Here is a tiny trained network, its code and every weight. The questions are about switching its units off for an input and a target symbol, where a switched-off unit gives its printed mean instead of its output.

import numpy as np


def w(rows, s, z=0):
    codes = np.array(rows[::2]) - 128.0
    scale = np.full(codes.shape[1], s)
    scale[-1] = z or s
    return codes * scale


def f(y):
    return np.maximum(y, 0)


def softmax(a):
    e = np.exp(a - a.max(-1, keepdims=True))
    return e / e.sum(-1, keepdims=True)


def log_softmax(a):
    a = a - a.max(-1, keepdims=True)
    return a - np.log(np.exp(a).sum(-1, keepdims=True))


def net(x, mask):
    ids = ['ΓΠΦΩαβδεζηλξστψ'.index(c) for c in x.split()]
    T = len(ids)
    res = E[ids] + P[:T]
    u = 0
    for l in range(3):
        r = res
        for j in range(3):
            rows = slice(3 * j, 3 * j + 3)
            q, k, v = (r @ M[l][rows].T for M in (Q, K, V))
            z = softmax(np.where(np.tri(T) > 0, q @ k.T / 3**0.5, -1e9)) @ v
            o = O[l][rows]
            res = res + np.where(mask[u + j], z, o[:, -1]) @ o[:, :-1]
        u += 3
        y = f(res @ A[l][:, :-1].T + A[l][:, -1])
        res = res + np.where(mask[u : u + 4], y, B[l][:, -1]) @ B[l][:, :-1]
        u += 4
    return log_softmax(res[-1] @ U[:, :-1].T + U[:, -1])


Q, K, V, O, A, B = {}, {}, {}, {}, {}, {}
E = w([
[164,14,223,125,115],'Γ',
[215,158,125,42,183],'Π',
[130,131,185,63,8],'Φ',
[200,121,164,78,89],'Ω',
[160,119,168,54,110],'α',
[172,33,36,172,32],'β',
[100,208,122,193,117],'δ',
[83,184,150,197,214],'ε',
[175,83,162,82,179],'ζ',
[150,62,209,107,37],'η',
[123,226,120,154,210],'λ',
[155,131,160,52,88],'ξ',
[178,103,172,64,103],'σ',
[91,190,135,208,98],'τ',
[42,176,147,209,38],'ψ',
],0.013)
P = w([
[219,146,240,186,253],'0',
[3,115,184,55,134],'1',
[36,151,141,46,111],'2',
[80,163,135,73,114],'3',
[106,175,108,84,112],'4',
[112,170,108,104,101],'5',
[139,170,102,117,100],'6',
[142,169,97,126,104],'7',
[136,158,109,143,93],'8',
[148,164,103,146,113],'9',
[149,167,105,153,111],'10',
[132,141,119,172,95],'11',
[112,123,119,174,123],'12',
],0.007)
Q[0] = w([
[174,88,165,1,88],'0.h0',
[112,166,150,179,115],'0.h0',
[110,123,136,86,136],'0.h0',
[153,85,74,148,151],'0.h1',
[41,65,210,141,125],'0.h1',
[142,125,140,79,148],'0.h1',
[197,136,101,134,168],'0.h2',
[194,136,70,198,141],'0.h2',
[31,110,113,226,169],'0.h2',
],0.0086)
K[0] = w([
[68,211,209,104,148],'0.h0',
[93,125,103,137,153],'0.h0',
[82,123,160,22,140],'0.h0',
[74,125,113,77,76],'0.h1',
[179,164,125,187,98],'0.h1',
[124,215,153,103,157],'0.h1',
[151,73,68,120,85],'0.h2',
[115,70,95,151,135],'0.h2',
[36,111,67,254,77],'0.h2',
],0.0083)
V[0] = w([
[82,44,72,48,123],'0.h0',
[77,238,188,95,48],'0.h0',
[111,121,3,125,74],'0.h0',
[161,75,79,65,56],'0.h1',
[69,104,224,151,99],'0.h1',
[184,114,83,128,120],'0.h1',
[199,110,132,137,150],'0.h2',
[169,195,223,6,112],'0.h2',
[96,79,159,204,142],'0.h2',
],0.0068)
O[0] = w([
[203,154,146,191,100,130],'0.h0',
[46,67,91,65,92,160],'0.h0',
[112,182,189,151,16,220],'0.h0',
[158,190,84,127,29,247],'0.h1',
[99,51,113,99,140,203],'0.h1',
[76,169,213,38,120,162],'0.h1',
[108,3,139,176,189,117],'0.h2',
[81,76,147,39,175,186],'0.h2',
[168,182,131,127,160,131],'0.h2',
],0.0055,0.0014)
A[0] = w([
[80,171,174,70,62,195],'0.n0',
[137,77,2,41,156,148],'0.n1',
[174,247,185,169,172,252],'0.n2',
[170,100,85,219,88,124],'0.n3',
],0.0082,0.002)
B[0] = w([
[213,125,177,153,247,223],'0.n0',
[150,75,206,115,60,235],'0.n1',
[148,153,253,71,86,241],'0.n2',
[236,185,66,100,53,254],'0.n3',
],0.0067,0.0063)
Q[1] = w([
[86,89,116,97,139],'1.h0',
[116,142,123,132,123],'1.h0',
[131,108,126,163,128],'1.h0',
[100,114,151,112,130],'1.h1',
[161,172,138,114,159],'1.h1',
[122,219,125,162,105],'1.h1',
[121,157,22,133,90],'1.h2',
[131,127,167,134,83],'1.h2',
[137,97,2,147,56],'1.h2',
],0.0092)
K[1] = w([
[176,103,111,114,91],'1.h0',
[158,147,186,151,99],'1.h0',
[86,167,1,189,109],'1.h0',
[97,127,145,135,140],'1.h1',
[81,103,138,196,115],'1.h1',
[139,77,85,203,144],'1.h1',
[190,125,86,186,22],'1.h2',
[117,154,153,183,167],'1.h2',
[177,132,83,160,109],'1.h2',
],0.0086)
V[1] = w([
[67,116,177,62,103],'1.h0',
[104,107,95,161,101],'1.h0',
[81,120,106,172,119],'1.h0',
[72,143,143,105,200],'1.h1',
[30,130,57,167,21],'1.h1',
[138,174,146,80,59],'1.h1',
[106,84,254,75,168],'1.h2',
[155,134,69,107,68],'1.h2',
[30,43,158,106,120],'1.h2',
],0.0087)
O[1] = w([
[130,207,50,142,141,187],'1.h0',
[60,47,171,113,126,55],'1.h0',
[195,145,172,105,100,49],'1.h0',
[146,187,193,223,72,23],'1.h1',
[76,142,64,162,200,52],'1.h1',
[145,123,56,18,157,212],'1.h1',
[228,123,68,175,20,255],'1.h2',
[1,145,206,104,103,106],'1.h2',
[78,144,78,147,68,108],'1.h2',
],0.0054,0.0086)
A[1] = w([
[48,85,99,190,110,18],'1.n0',
[193,101,43,235,56,6],'1.n1',
[70,177,55,164,121,141],'1.n2',
[175,85,254,86,151,131],'1.n3',
],0.007,0.0016)
B[1] = w([
[30,24,80,121,173,130],'1.n0',
[113,136,233,63,236,250],'1.n1',
[212,219,127,253,209,138],'1.n2',
[167,145,124,199,24,161],'1.n3',
],0.0053,0.015)
Q[2] = w([
[209,142,71,170,102],'2.h0',
[187,124,67,167,225],'2.h0',
[129,255,118,155,14],'2.h0',
[155,33,92,133,193],'2.h1',
[84,63,184,99,81],'2.h1',
[117,187,216,66,181],'2.h1',
[79,59,247,78,132],'2.h2',
[70,148,163,130,88],'2.h2',
[133,163,179,162,222],'2.h2',
],0.0075)
K[2] = w([
[125,138,84,155,105],'2.h0',
[98,126,69,153,147],'2.h0',
[236,149,200,237,144],'2.h0',
[141,123,139,2,147],'2.h1',
[233,156,78,162,150],'2.h1',
[131,82,96,145,119],'2.h1',
[200,182,94,48,157],'2.h2',
[217,159,88,108,134],'2.h2',
[45,139,145,187,144],'2.h2',
],0.0094)
V[2] = w([
[130,140,173,188,238],'2.h0',
[142,1,140,129,74],'2.h0',
[57,177,92,162,147],'2.h0',
[124,230,147,162,57],'2.h1',
[211,118,100,119,125],'2.h1',
[133,19,101,176,82],'2.h1',
[174,141,230,87,193],'2.h2',
[118,144,161,104,40],'2.h2',
[204,195,77,73,116],'2.h2',
],0.0079)
O[2] = w([
[33,62,240,138,131,108],'2.h0',
[254,110,119,71,131,151],'2.h0',
[37,176,161,140,84,2],'2.h0',
[228,105,153,189,195,143],'2.h1',
[73,185,104,92,108,215],'2.h1',
[57,173,103,171,134,139],'2.h1',
[171,154,97,133,129,212],'2.h2',
[169,121,135,126,203,200],'2.h2',
[120,145,76,90,151,208],'2.h2',
],0.008,0.014)
A[2] = w([
[145,89,30,66,95,2],'2.n0',
[217,57,162,71,81,158],'2.n1',
[248,203,185,91,64,84],'2.n2',
[2,112,48,149,128,34],'2.n3',
],0.0062,0.0069)
B[2] = w([
[95,143,245,187,132,186],'2.n0',
[8,57,171,96,147,237],'2.n1',
[52,115,92,187,76,250],'2.n2',
[126,70,195,254,146,137],'2.n3',
],0.0075,0.025)
U = w([
[112,127,82,153,131,55],'Γ',
[88,62,120,85,2,200],'Π',
[136,131,134,132,157,37],'Φ',
[52,160,160,153,43,61],'Ω',
[47,183,129,112,176,152],'α',
[123,149,113,132,111,98],'β',
[191,217,85,21,83,252],'δ',
[141,134,217,102,148,1],'ε',
[125,150,147,129,124,84],'ζ',
[148,109,40,155,175,21],'η',
[146,140,96,141,126,107],'λ',
[176,102,121,27,146,242],'ξ',
[125,175,142,127,128,124],'σ',
[141,154,112,139,128,111],'τ',
[132,162,178,100,103,88],'ψ',
],0.0077,0.0046)

Each question gives the input, a string of symbols that net reads in full, and the target symbol t.
The units are the heads (3 rows each of Q, K, V and O) and the neurons (one row each of A and B). Each row of codes is followed by its name. A weight is (code - 128) times the scale printed after its matrix; where a second scale follows, it is the last column's (O, A, B and U).
mask holds one flag per unit, layer by layer, with each layer's heads first. A switched-off unit (its flag False) gives its mean, the last column of its rows in O or B, instead of its output. The means were averaged over made-up inputs and are rounded, as every weight is.
A unit's drop is (log p(t) with every unit on - log p(t) with that unit switched off) / (log p(t) with every unit on - log p(t) with every unit switched off).
The circuit of an input: a set's keep is (log p(t) with only the set's units on - log p(t) with every unit switched off) / (log p(t) with every unit on - log p(t) with every unit switched off). Starting from the 12 units with the biggest drops (on a tie, the unit counted first), units are removed one at a time, each time the one whose removal leaves the highest keep (on an exact tie, the one counted first), for as long as the keep stays at least 0.8.
circuit, biggest first: the units of the circuit, biggest drop first
unit that matters most: the unit with the biggest drop
top k neurons: the k neurons with the biggest drops, biggest first
k most important neurons of layer l: the k neurons of layer l with the biggest drops, biggest first
heads that matter: for each layer, one digit per head in row order, 1 if its drop is at least 0.15 and else 0, layers parted by /
input δ β α β, target ξ: unit that matters most	1.h1
input ψ ψ ψ β τ, target Ω: heads that matter	110 / 010 / 101
input β β β β Γ, target Π: circuit, biggest first	1.h2, 1.h0, 2.h1
input β ξ δ, target δ: top 2 neurons	0.n0, 0.n3
input Π ζ ψ Π Γ ψ Ω β Φ β Π τ, target η: 2 most important neurons of layer 0	0.n1, 0.n0
input ψ β δ, target Ω: heads that matter	110 / 010 / 101
input ζ ψ ξ β λ β α ψ ζ β ψ, target ξ: circuit, biggest first	1.h1, 2.h0, 1.h2
input Ω ε Π ε ψ ξ ψ ξ ξ α, target Π: circuit, biggest first	0.h2, 1.n1
input ζ σ ψ ψ Ω β ψ, target ξ: circuit, biggest first	2.h0, 1.h1, 1.h2
input ξ ψ Φ β Φ Φ ζ ε Ω, target Π: heads that matter	111 / 000 / 000
input β Φ η Γ η ψ ψ σ Ω Π, target Π: heads that matter	000 / 000 / 000
input ε α τ ζ Φ β β, target ξ: top 4 neurons	1.n1, 2.n2, 0.n2, 1.n3
input Ω η Π ζ, target Π: top 4 neurons	2.n2, 2.n1, 0.n1, 2.n0
input Π ζ τ ξ α σ β ψ β ε, target η: top 2 neurons	0.n2, 2.n2
input Γ β ζ ψ Φ β β λ δ, target Π: 2 most important neurons of layer 0	0.n2, 0.n3
input β Ω ψ Π Φ ε ψ β ε α, target Π: heads that matter	101 / 010 / 000
input ψ ζ δ, target Ω: heads that matter	110 / 011 / 101
input Π Φ Γ ε, target η: heads that matter	000 / 010 / 100
input ε β Ω ξ, target Π: top 3 neurons	2.n2, 2.n1, 0.n1
input ε β ψ ξ τ, target ε: unit that matters most	1.n1
input ψ λ λ ψ ε, target Ω: top 3 neurons	0.n0, 0.n2, 0.n3
input β ε Π β ψ ε β Ω β ζ τ β, target α: 2 most important neurons of layer 0	0.n2, 0.n3
input ε δ ε, target ε: top 4 neurons	1.n1, 2.n2, 0.n3, 0.n1
input Γ β β α ζ Φ Ω ξ τ, target Π: most important neuron of layer 1	1.n1
input ε α β β β ε β ξ Π ψ ε, target ε: heads that matter	110 / 011 / 101
input β ζ ξ β ζ β β ε Π ψ ψ ε, target δ: heads that matter	000 / 010 / 000
input Φ β ζ β Π β ψ, target α: top 3 neurons	0.n0, 1.n1, 1.n2
input Ω β Π τ β ε β, target δ: top 2 neurons	0.n2, 1.n1
input ψ ψ β ε, target Ω: unit that matters most	0.h0
